[[-39  59  69 -38]
 [ 18 -43 -49   8]]
-38

[[ 47  52  11 -10  64 -46  53]
 [ 67   5 -43  44  29 -22  60]
 [ 12 -60 -37  44 -50 -53 -46]]
53

[65 70 56 74 73 57  0]
0

[ 65   9 -39 -78 -23   8]
8

[ 13 -35  73  79]
79

[[ 12   5  92 -42]
 [ 39 -11  88 -57]
 [ 57  33 -21  80]]
-42
---
{"in": [[633, 588, 520, 925, -976, 27, -774], [504, 386, 288, 198, 12, 240, 154], [285, 346, 128, 269, -167, 74, -52]], "out": 504}
{"in": [[3, 8, 4, 2], [4, 4, 5, 3], [6, 2, 3, 3]], "out": 4}
{"in": [[85, 164, 85, 174, 195, 174], [180, 53, 189, 90, 69, 195], [70, 76, 61, 91, 230, 150]], "out": 180}
{"in": [[2, 0, 4, 8], [5, 5, 5, 7], [6, 3, 3, 5]], "out": 5}
{"in": [[37, 79, 33, 50, 16], [35, 28, 25, 28, 29], [36, 72, 34, 48, 18]], "out": 35}
{"in": [[841, 395, 339, 200, 956], [237, 826, 805, 57, 350], [239, 824, 733, 225, 336]], "out": 237}
---
array([  63.74,   17.52, -119.01,  107.58,   93.03]) >> 63.74, 93.03

array([[-1.8,  1.5, -0.3, -0.6, -0.5, -1.6, -2.4],
       [-0.9,  1.7, -0.1,  0.3, -0.4, -0.1, -2.3],
       [-1.3,  1.7,  0.0, -0.1, -0.5, -0.9, -2.4]]) >> -1.8, -2.4

array([-1.0,  0.1,  1.6, -1.1, -1.5]) >> -1.0, -1.5

array([[  55.38,   12.15,  -19.09,   67.24, -243.43,  -16.01,  -71.49],
       [-119.67, -127.31,   57.80,  -77.00, -182.20,  -14.05,  139.12],
       [-174.17, -243.21,  -85.83,   33.88, -164.26,  -60.71,  -24.24]]) >> 55.38, -24.24

array([-111.119,  132.800,   -7.937,  -37.274]) >> -111.119, -37.274

array([ 166.625,  -94.958,  -72.737, -126.223,   33.988,   39.194]) >> 166.625, 39.194

array([-0.104,  0.160, -0.092,  0.147,  0.090]) >> -0.104, 0.090

array([[  47.5, -139.1,  151.8,   -5.3,  117.8,  -76.4,  145.4],
       [  54.3, -191.4,  146.7,   -9.5,  145.4,  -94.7,   89.3],
       [  41.8,  236.0,  -75.8,   15.5,   -7.1,   32.9,  134.8]]) >> 47.5, 134.8
---
[ 13  20 -26  43   9] >> 43, 20

[78 60 66 70 15] >> 78, 70

[[-28  20  -4  12  13   9]
 [ 39  11  38  12  13  26]
 [ -3  17  -9   4  -5 -14]] >> 39, 38

[630 227 525 814] >> 814, 630

[ 995  546  859 -513  729] >> 995, 859

[ 199 -148  119 -379 -513  608  -50] >> 608, 199

[-261  535  505  601  207 -584  258] >> 601, 535
---
[[ 83  36 -36  65  56  19]
 [ 70  19 -24  46  51 -37]] | 51

[[-44  75 -33 -32]
 [ 43  18  40  -2]
 [-53  26 -24 -23]] | 40

[[-57  86 -43   9 -29  39]
 [ 76 -78  84  57  53  26]] | 53

[[ -4   3   1   3   1]
 [-20 -69  31  25 -41]] | 25

[[  6  15 -14  -7 -14 -27  23]
 [-37  -1  23 -46  53  -2 -81]
 [ 10  -6  -3  -3  15   8 -42]] | -2

[[-51  37  -8 -22]
 [ 88  13   1  82]] | 1

[[-15   4  33 -15 -45  13  75]
 [-24   0  37 -13 -54  26  60]
 [ -5   3 -49 -21 -44 -64 -18]] | 26

[[ 35  42 -46 -13  -7  13 -12]
 [  8  23  51  79 -70  -4 -14]
 [-18   1  57  79 -65  -8  -2]] | -4

[[-71 -39  55  33  29  -4 -17]
 [-60 -37  -6 -65  37 -20  29]] | -20

[[-27  71  17 -31  11]
 [ 21 -61  32  -2   1]] | -2
---
[[-17 -18  44 -71 -58 -61 -73]
 [-66 -61  25 -14  91 -55  30]] → 44

[ 70  65 -72  32 -33  18] → 65

[-79 -72 -67 -44 -50] → -50

[[ -7  36   7   5 -43  65  48]
 [ 40  17  70 -88 -73  46 -50]] → 65

[ -8  90 -27 -49  60] → 60

[[-51  17 -33  78  74  15]
 [ 51 -15  43 -90 -60 -22]] → 74

[[ 16  33 -20   8  19  -8]
 [ 13   5  75  10   8 -19]
 [ 20  -5   4  45  17 -11]] → 45

[  7  -2 -86  31] → 7

[[-45 -24  -7  11]
 [ 54  -6  86 -29]] → 54

[80 56  2 46  7] → 56
